Below is a small trained network, with its code and all its weights. Each question gives an input and a class and asks what happens when units are switched off, that is, made to give their printed mean instead of their output.

import numpy as np


def w(rows, s, z=0):
    codes = np.array(rows[::2]) - 128.0
    scale = np.full(codes.shape[1], s)
    scale[-1] = z or s
    return codes * scale


def f(y):
    return y / 2 * (1 + np.tanh(0.7978845608 * (y + 0.044715 * y**3)))


def log_softmax(a):
    a = a - a.max(-1, keepdims=True)
    return a - np.log(np.exp(a).sum(-1, keepdims=True))


def net(x, mask):
    res = np.array(x, float).reshape(1, 3) / 4 @ E
    y = f(res @ A[0][:, :-1].T + A[0][:, -1])
    res = res + np.where(mask, y, B[0][:, -1]) @ B[0][:, :-1]
    return log_softmax(res[-1] @ U[:, :-1].T + U[:, -1])


A, B = {}, {}
E = w([
[113,89,6],'x0',
[205,203,75],'x1',
[196,56,144],'x2',
],0.014)
A[0] = w([
[179,40,107,216],'n0',
[161,134,62,149],'n1',
[28,52,108,149],'n2',
[44,24,96,145],'n3',
[141,155,251,232],'n4',
[128,136,75,90],'n5',
[149,39,184,195],'n6',
[23,125,152,225],'n7',
[103,136,65,3],'n8',
[146,198,128,190],'n9',
[138,227,129,172],'n10',
[204,124,105,167],'n11',
[158,124,170,152],'n12',
],0.016,0.0055)
B[0] = w([
[111,48,33,206],'n0',
[211,114,100,180],'n1',
[12,70,125,205],'n2',
[43,17,85,213],'n3',
[79,154,244,255],'n4',
[194,133,146,157],'n5',
[252,21,242,213],'n6',
[2,108,57,201],'n7',
[190,100,253,156],'n8',
[151,179,125,184],'n9',
[145,218,99,200],'n10',
[199,121,65,183],'n11',
[134,93,250,170],'n12',
],0.0096,0.019)
U = w([
[59,248,106,220],'0',
[187,116,59,80],'1',
[82,118,177,65],'2',
[199,45,233,165],'3',
[192,194,113,226],'4',
[126,134,136,4],'5',
[79,44,79,173],'6',
[168,207,200,61],'7',
],0.013,0.0044)

Each question gives the input, the list of numbers given to net, and the class t.
The units are the neurons (one row each of A and B). Each row of codes is followed by its name. A weight is (code - 128) times the scale printed after its matrix; where a second scale follows, it is the last column's (A, B and U).
mask holds one flag per neuron, in row order. A switched-off neuron (its flag False) gives its mean, the last column of its row in B, instead of its output. The means were averaged over made-up inputs and are rounded, as every weight is.
A unit's drop is (log p(t) with every unit on - log p(t) with that unit switched off) / (log p(t) with every unit on - log p(t) with every unit switched off).
The circuit of an input: a set's keep is (log p(t) with only the set's units on - log p(t) with every unit switched off) / (log p(t) with every unit on - log p(t) with every unit switched off). Starting from the 12 units with the biggest drops (on a tie, the unit counted first), units are removed one at a time, each time the one whose removal leaves the highest keep (on an exact tie, the one counted first), for as long as the keep stays at least 0.8.
circuit, biggest first: the units of the circuit, biggest drop first
most important unit: the unit with the biggest drop
k most important neurons: the k neurons with the biggest drops, biggest first
drop when u is switched off: that unit's drop, to one decimal
input [-8,-8,-3], class 2: circuit, biggest first => n7, n4
input [2,-2,6], class 6: 4 most important neurons => n0, n4, n3, n8
input [-7,0,-5], class 0: circuit, biggest first => n6
input [-4,6,-4], class 0: 2 most important neurons => n6, n10
input [-1,8,5], class 1: 2 most important neurons => n4, n11
input [-1,7,-7], class 4: 2 most important neurons => n7, n4
input [-6,6,-6], class 0: 3 most important neurons => n6, n10, n8
input [-1,-3,-3], class 6: 2 most important neurons => n7, n10
input [1,2,-4], class 0: 2 most important neurons => n6, n11
input [2,2,-6], class 0: drop when n6 is switched off => 0.6
input [-2,5,-5], class 0: drop when n10 is switched off => 0.1
input [-5,6,5], class 7: drop when n10 is switched off => 0.2
input [-8,3,-6], class 0: 3 most important neurons => n6, n10, n8
input [2,6,2], class 1: most important unit => n4
